The rows lie along a hidden order. The number after each row says roughly how far along it the row is, from 0 to 15. A new part has a new order.
[-0.36  0.37  3.24  5.21 -0.95 -2.11  1.72 -0.22  0.22  1.51 -0.43 -0.37
  0.68  0.15 -0.63  0.10 -2.55] -> 11
[ 1.73 -0.57 -3.91 -0.66  2.32 -1.00  0.42  0.69  0.27 -0.01  2.09  2.99
 -1.10 -0.29 -0.39  1.01  2.04] -> 14
[ 2.98 -0.39 -0.79  1.33 -1.64 -1.97  1.27  0.82  0.63 -2.10  0.76  0.88
 -0.42 -1.14 -2.62  1.50  0.92] -> 2
[ 1.13 -0.50  1.56  1.15  1.97 -2.01  1.93  0.25 -0.66  3.15  1.09  1.48
 -0.08  0.43  1.14 -0.29 -2.26] -> 1
[ 1.44 -0.62 -2.83  0.67 -0.04 -2.05  1.39  2.10  1.03 -0.36  0.86  3.40
 -0.11  0.29 -1.75  1.54  0.30] -> 1
[ 1.75 -0.86 -0.87  1.60 -2.42 -3.54  2.09  2.76  1.18  0.50 -0.07  2.53
  1.06  0.85 -2.32  1.30 -1.90] -> 7
[ 0.29 -0.23 -1.41  3.77 -0.65 -3.06  2.48  1.76  0.65  0.39  1.26  3.91
  0.62  0.31 -1.09  1.89 -0.30] -> 5
[ 2.43 -0.86 -3.34  0.69  5.75 -1.62  1.53  0.94 -0.14  3.46  2.70  3.61
 -1.40  1.49  1.41  0.03 -1.46] -> 7
[ 2.13 -0.57 -1.69 -1.04  2.93 -0.13  0.24 -0.22 -0.21  1.97  1.47  0.66
 -1.37  0.77  1.11 -0.46 -1.17] -> 7
[ 0.36 -1.08 -0.01  0.81 -1.64 -3.84  2.25  3.47  0.60  2.95 -0.07  4.63
  2.12  1.88 -0.83  1.05 -3.01] -> 8
[ 0.62 -0.60 -3.50  0.92  6.21 -1.14  1.02  1.30 -0.32  4.53  2.36  4.34
 -0.81  2.50  3.05 -0.77 -2.30] -> 6
[ 0.27 -0.10  3.35  2.97 -0.55 -2.24  2.06  0.22 -0.18  2.48 -0.43  0.01
  0.84  0.44 -0.28 -0.02 -3.20] -> 12
[ 3.99 -1.53 -3.84 -3.97  2.99 -2.29  1.77  2.05 -0.32  2.36  1.93  3.26
 -0.51  1.50  0.68  0.48 -1.22] -> 9
[ 0.48 -0.10  2.23  2.23 -1.85 -2.20  1.64  0.63  0.36  0.61 -0.40 -0.20
  0.91 -0.26 -1.40  0.74 -1.50] -> 8
[ 3.13 -0.86 -2.40  0.73 -0.20 -3.77  2.80  2.80  0.82 -0.14  1.26  3.57
 -0.20 -0.14 -2.52  1.81 -0.06] -> 3
[-2.01 -0.24 -5.46 -0.52  3.44  1.93 -2.15  1.58  0.79  0.50  0.74  3.29
 -0.06  2.21  1.91 -0.57  1.11] -> 14
[-0.03 -0.45 -1.10  1.13 -2.66 -2.44  0.94  2.53  1.10  0.57 -0.79  2.30
  1.57  1.34 -1.13  0.55 -1.54] -> 6
[ 0.41 -0.30 -1.13  3.29 -0.69 -2.67  1.60  2.09  1.01  0.25  0.70  3.24
  0.63  0.74 -1.56  1.52 -0.77] -> 5
[ 3.50 -0.92 -3.78 -0.42  4.75 -2.46  2.26  1.54  0.00  2.21  2.85  3.61
 -1.38  0.85  0.45  0.57 -1.05] -> 8
[ 0.66 -0.18 -3.53 -0.54  2.08 -0.40  0.43  0.87 -0.34 -0.79  1.94  3.05
 -1.00 -0.33 -0.10  1.15  2.24] -> 15
[ 1.64 -0.18 -2.56  1.50  0.60 -1.17  0.52  1.08  0.67 -0.69  1.10  1.45
 -0.70  0.02 -1.09  0.96  0.46] -> 1
[ 4.12 -0.47 -1.52 -3.99 -0.14 -0.29  0.79 -0.37 -0.38 -2.69  1.30 -0.41
 -1.77 -1.98 -1.78  0.88  1.94] -> 13
[-0.32  0.70  5.79  4.54 -1.58 -1.22  1.71 -2.24 -0.39  0.02 -0.78 -3.39
  0.02 -1.66 -1.18  0.14 -2.06] -> 12
[-0.14  0.78  4.13  8.42  2.64 -3.26  3.72 -1.48 -0.88  1.88  1.44  0.94
 -0.45 -1.07 -0.46  0.73 -1.92] -> 12
[ 1.47 -0.70 -2.56  0.17  5.26 -1.15  0.99  0.64  0.12  3.32  2.05  2.57
 -1.09  1.91  1.97 -0.91 -2.14] -> 6
[ 0.57 -0.36 -0.92  1.24 -1.69 -1.54  0.88  1.07  0.63 -0.92  0.22  0.89
  0.18 -0.48 -1.61  1.27  0.10] -> 4
[ 0.99 -0.04 -1.64  0.60  5.50  0.67  0.46 -0.84 -0.61  2.56  1.99  1.38
 -1.77  0.70  2.04 -1.13 -1.11] -> 7
[ 2.53 -0.40 -5.87  2.70  5.70 -1.58  1.42  1.16 -0.07  0.26  3.69  5.77
 -2.24  0.13  0.01  1.36  1.83] -> 13
[ 4.59 -1.13 -2.69 -1.77  3.02 -1.90  1.75  0.68  0.12  2.19  1.89  1.12
 -1.42  0.91  0.01 -0.01 -2.10] -> 6
[ 2.22 -0.35 -1.54  0.36 -0.61 -2.51  1.49  1.29  0.27 -0.81  0.99  1.94
 -0.61 -0.50 -1.59  1.18  0.40] -> 1
[ 2.36  0.00 -2.08  1.67  1.01 -1.01  0.98  0.22  0.53 -1.63  1.21  1.19
 -1.26 -0.89 -1.81  1.09  1.13] -> 0
[ 2.20 -0.32  0.59  2.10  3.42 -1.42  2.22 -0.31 -0.65  2.89  1.77  1.42
 -0.97  0.33  0.69 -0.26 -2.21] -> 3
[ 0.19 -0.06 -0.51  2.41  4.72 -1.20  1.41 -0.12 -0.46  3.27  1.75  1.33
 -0.92  0.84  1.65 -0.65 -1.49] -> 4
[ 2.06 -0.31  0.50  1.95  3.81 -1.74  1.77 -0.43 -0.65  2.81  1.67  0.94
 -1.04  0.64  0.95 -0.55 -2.52] -> 3
[ 1.83 -0.18  1.24  2.05  3.29 -1.75  2.17 -0.54 -0.60  2.97  1.65  0.76
 -0.79  0.33  0.76 -0.71 -2.68] -> 2
[ 2.10 -1.08 -4.53 -3.81  1.33 -0.15 -0.33  1.69  0.39  0.56  1.06  2.22
 -0.69  1.34  0.34 -0.04  0.15] -> 11
[ 4.06 -0.44 -2.42 -1.32  2.08 -1.10  1.07 -0.31 -0.15 -0.93  2.12  0.81
 -2.10 -1.07 -1.21  0.76  0.95] -> 10
[ 0.98 -0.14  0.18  0.32 -3.11 -0.83  0.64  0.63  0.63 -1.74 -1.01 -0.25
  0.35 -0.74 -2.24  1.06  0.14] -> 4
[ 2.54 -0.55 -2.19 -0.48 -0.53 -1.01  0.88  0.58  0.48 -1.02  0.95  0.87
 -0.85 -0.21 -1.55  0.79  0.45] -> 0
[ 1.46 -0.26  2.39  2.35 -3.01 -3.03  2.43  0.93  0.28 -0.40 -0.26  0.70
  0.72 -0.97 -2.59  1.64 -1.00] -> 7
[ 0.24 -0.82 -0.19  2.21  2.63 -2.85  2.51  2.07  0.00  4.54  1.06  3.53
  0.58  2.13  0.94  0.11 -3.57] -> 0
[ 3.28 -1.17 -1.42 -0.92  2.56 -2.52  1.74  1.48 -0.04  3.45  1.51  1.69
 -0.59  1.42  0.45 -0.06 -2.74] -> 5
[ 2.15 -1.03 -5.43 -1.59  2.18 -1.43  0.40  1.78  0.54 -0.18  1.99  3.78
 -0.84  0.83 -0.15  0.73  1.07] -> 13
[ 0.55  0.25  2.78  4.23 -1.23 -2.33  2.19  0.02  0.45  0.06 -0.50 -0.38
  0.56  0.25 -1.51  0.52 -1.86] -> 10
[ 0.81  0.09 -0.29  3.48 -1.73 -2.52  1.72  1.17  0.83 -1.19  0.21  1.89
  0.43 -0.51 -2.35  1.61  0.22] -> 5
[ 3.88 -0.49 -3.16 -0.75  4.26 -1.01  1.43  0.21 -0.34  1.65  2.49  1.97
 -1.89  0.53  0.52 -0.12 -0.93] -> 8
[ 1.28 -0.84 -3.15 -1.74  3.76 -0.76  0.24  1.33  0.24  3.26  1.37  2.38
 -0.37  2.35  1.94 -1.03 -2.06] -> 6
[ 2.96 -0.87 -1.66 -1.10  4.02 -1.36  1.34  0.20 -0.66  3.23  2.39  1.91
 -1.44  1.22  1.50 -0.59 -1.71] -> 6
[ 0.59  0.04  1.63  2.77 -1.50 -2.03  1.37  0.55  0.45 -0.45  0.30  0.83
  0.46 -0.64 -1.73  1.11 -0.09] -> 5
[ 0.14 -0.23  1.58  4.99  0.25 -4.13  2.97  1.78  0.47  2.01  0.56  2.99
  1.06  0.72 -1.21  1.12 -2.71] -> 10
[ 3.15 -0.94 -4.80 -0.44  5.82 -1.69  1.65  1.40 -0.07  2.54  2.94  3.85
 -1.64  1.27  0.81  0.21 -0.82] -> 9
[ 1.17 -0.83 -5.22 -1.56  1.13 -1.09  0.15  2.31  0.78 -0.31  1.11  3.93
 -0.06  0.77 -0.83  1.05  1.20] -> 15
[ 1.59 -0.14 -1.72  2.20  0.00 -1.89  1.32  1.09  0.54 -0.90  0.85  2.12
 -0.40 -0.47 -0.93  1.47  0.65] -> 3
[ 0.32 -0.06  2.69  3.56 -0.57 -2.63  2.37  0.27 -0.06  1.64 -0.10  0.26
  0.72  0.10 -0.62  0.32 -2.74] -> 10
[ 2.73 -0.82 -5.54  0.22  4.77 -1.69  0.73  1.21  0.23  1.01  3.25  4.68
 -1.84  0.79  0.36  0.72  0.84] -> 11
[ 2.84 -0.60 -3.34 -0.25  2.14 -1.91  1.53  1.10  0.30 -0.12  2.26  2.94
 -1.14  0.24 -0.74  1.02  0.37] -> 0
[ 2.31 -0.89 -4.65 -2.62  1.14 -0.47 -0.12  1.59  0.26 -0.21  1.60  2.20
 -1.02  0.53 -0.45  0.45  1.01] -> 13
[ 1.76 -0.46  0.61  2.01  2.47 -2.69  2.22  0.73 -0.15  2.94  1.19  1.60
 -0.16  0.53  0.39  0.21 -2.56] -> 1
[ 3.17 -0.93 -5.18  0.33  2.41 -2.53  2.11  2.71  1.00  0.88  2.42  5.22
 -0.69  1.12 -1.23  1.58 -0.23] -> 0
[ 2.51 -0.65 -1.60  1.32  5.09 -2.04  2.03  0.58 -0.51  3.47  2.27  2.10
 -1.20  1.11  1.44 -0.27 -2.11] -> 5
[ 0.48  0.73  5.06  4.42 -0.34 -0.19  1.38 -2.34 -0.22  1.58 -0.85 -3.53
 -0.35 -0.65 -0.24 -1.08 -3.16] -> 15
[ 1.17  3.37  9.99  3.00 -9.95  4.03 -1.14 -9.31 -1.45 -9.99 -4.04 -9.99
 -2.20 -9.03 -6.00  0.23  4.06] -> 6
[ 1.53 -0.12  0.91  2.91 -1.93 -3.41  2.49  0.64  0.29 -1.19  0.81  2.10
  0.28 -1.37 -2.63  2.10  0.82] -> 5
[ 2.09 -0.61 -4.88  0.47  4.69 -1.21  0.96  1.07  0.56  0.01  2.84  3.28
 -1.72  0.66  0.21  0.71  1.13] -> 12
[ 0.79  0.17  4.65  2.46 -0.54 -1.67  1.81 -1.21 -0.54  1.72 -0.48 -2.25
  0.19 -0.12 -0.41 -0.42 -3.15] -> 14
[ 2.12 -0.96 -2.81  1.78  6.72 -2.83  2.93  1.28 -0.56  4.68  3.39  5.87
 -0.99  1.87  2.24 -0.20 -2.26] -> 4
[ 0.59 -0.39 -0.83  2.61  4.23 -1.59  1.22  0.66 -0.19  4.24  1.48  2.33
 -0.38  1.85  2.02 -0.83 -3.27] -> 2
[ 1.51 -0.02  0.42  1.10  3.21 -0.79  1.10 -0.50 -0.65  2.31  0.98 -0.30
 -1.02  0.57  1.15 -1.00 -2.25] -> 4
[ 1.60 -0.04 -0.67  1.48  4.72 -0.77  1.32 -0.55 -0.36  3.27  1.97  1.17
 -1.51  1.12  1.79 -0.80 -2.05] -> 4
[ 2.75 -0.41 -3.79 -0.53  4.00 -0.46  0.78  0.13 -0.02  0.30  2.03  1.93
 -2.05  0.09  0.42 -0.18  0.53] -> 9
[ 3.33 -1.02 -5.24 -1.82  2.37 -1.80  0.94  1.80  0.15  0.06  2.30  4.33
 -1.28  0.18 -0.71  1.34  1.52] -> 12
[ 1.32 -0.36  1.90  1.51 -4.12 -2.75  1.80  0.94  0.72 -0.34 -0.92 -0.69
  1.19 -0.21 -2.61  0.95 -1.93] -> 7
[-0.15  0.19  3.14  3.72 -1.14 -2.43  2.31  0.11  0.25  1.40 -0.54 -0.36
  1.06  0.10 -0.73  0.32 -2.56] -> 11
[ 0.71  0.07  1.29  3.26 -1.31 -2.77  2.07  0.79  0.63 -0.03 -0.12  0.72
  0.66 -0.28 -1.90  1.05 -1.13] -> 8
[ 2.61 -0.70 -1.81  0.27  3.90 -1.78  1.46  0.38 -0.16  3.04  2.20  2.09
 -1.24  1.16  0.84 -0.43 -2.19] -> 6
[ 3.99 -0.67 -4.32 -1.40  2.56 -1.40  0.95  0.21 -0.09 -1.31  2.07  2.52
 -1.91 -1.06 -1.02  1.06  1.77] -> 13
[ 0.81 -0.51  1.27  0.89  1.77 -1.97  1.80  0.86 -0.21  3.62  0.44  1.35
  0.45  1.55  1.12 -0.47 -3.27] -> 1
[ 0.26 -0.45  3.00  1.61 -1.41 -1.87  1.51  1.50  0.74  3.92 -1.40 -1.01
  1.56  2.05  0.34 -0.73 -5.39] -> 14
[ 3.23 -0.73 -2.04 -0.51  3.57 -1.09  1.51 -0.05 -0.35  1.84  2.09  1.08
 -1.72  0.43  0.61 -0.11 -1.32] -> 7
[ 2.53 -0.84 -2.35  0.99  4.15 -2.87  2.27  1.28 -0.10  3.97  2.14  3.90
 -0.68  1.37  1.02  0.11 -2.39] -> 5
[ 3.58 -0.64 -3.50  0.67  5.14 -2.15  1.98  0.62 -0.34  2.64  3.12  3.49
 -2.25 -0.03  0.40  0.49 -0.20] -> 8
[ 1.77  0.31  4.30  1.58 -0.44 -1.02  1.69 -2.01 -0.66  0.27 -0.08 -2.99
 -0.59 -1.59 -0.86 -0.12 -1.92] -> 0
[ 3.89 -1.06 -4.88 -0.36  5.09 -2.33  1.98  1.53  0.02  1.44  3.32  4.62
 -1.92  0.83  0.27  0.80 -0.23] -> 10
[ 1.85 -0.41  1.92 -0.14  2.30 -1.27  1.57 -0.42 -0.62  3.18  0.66 -0.24
 -0.47  0.64  1.15 -1.09 -3.07] -> 2
[ 0.62 -0.22  2.61  3.72  0.66 -2.32  2.31  0.32 -0.31  2.88 -0.21  0.33
  0.65  0.92  0.17 -0.31 -3.87] -> 15
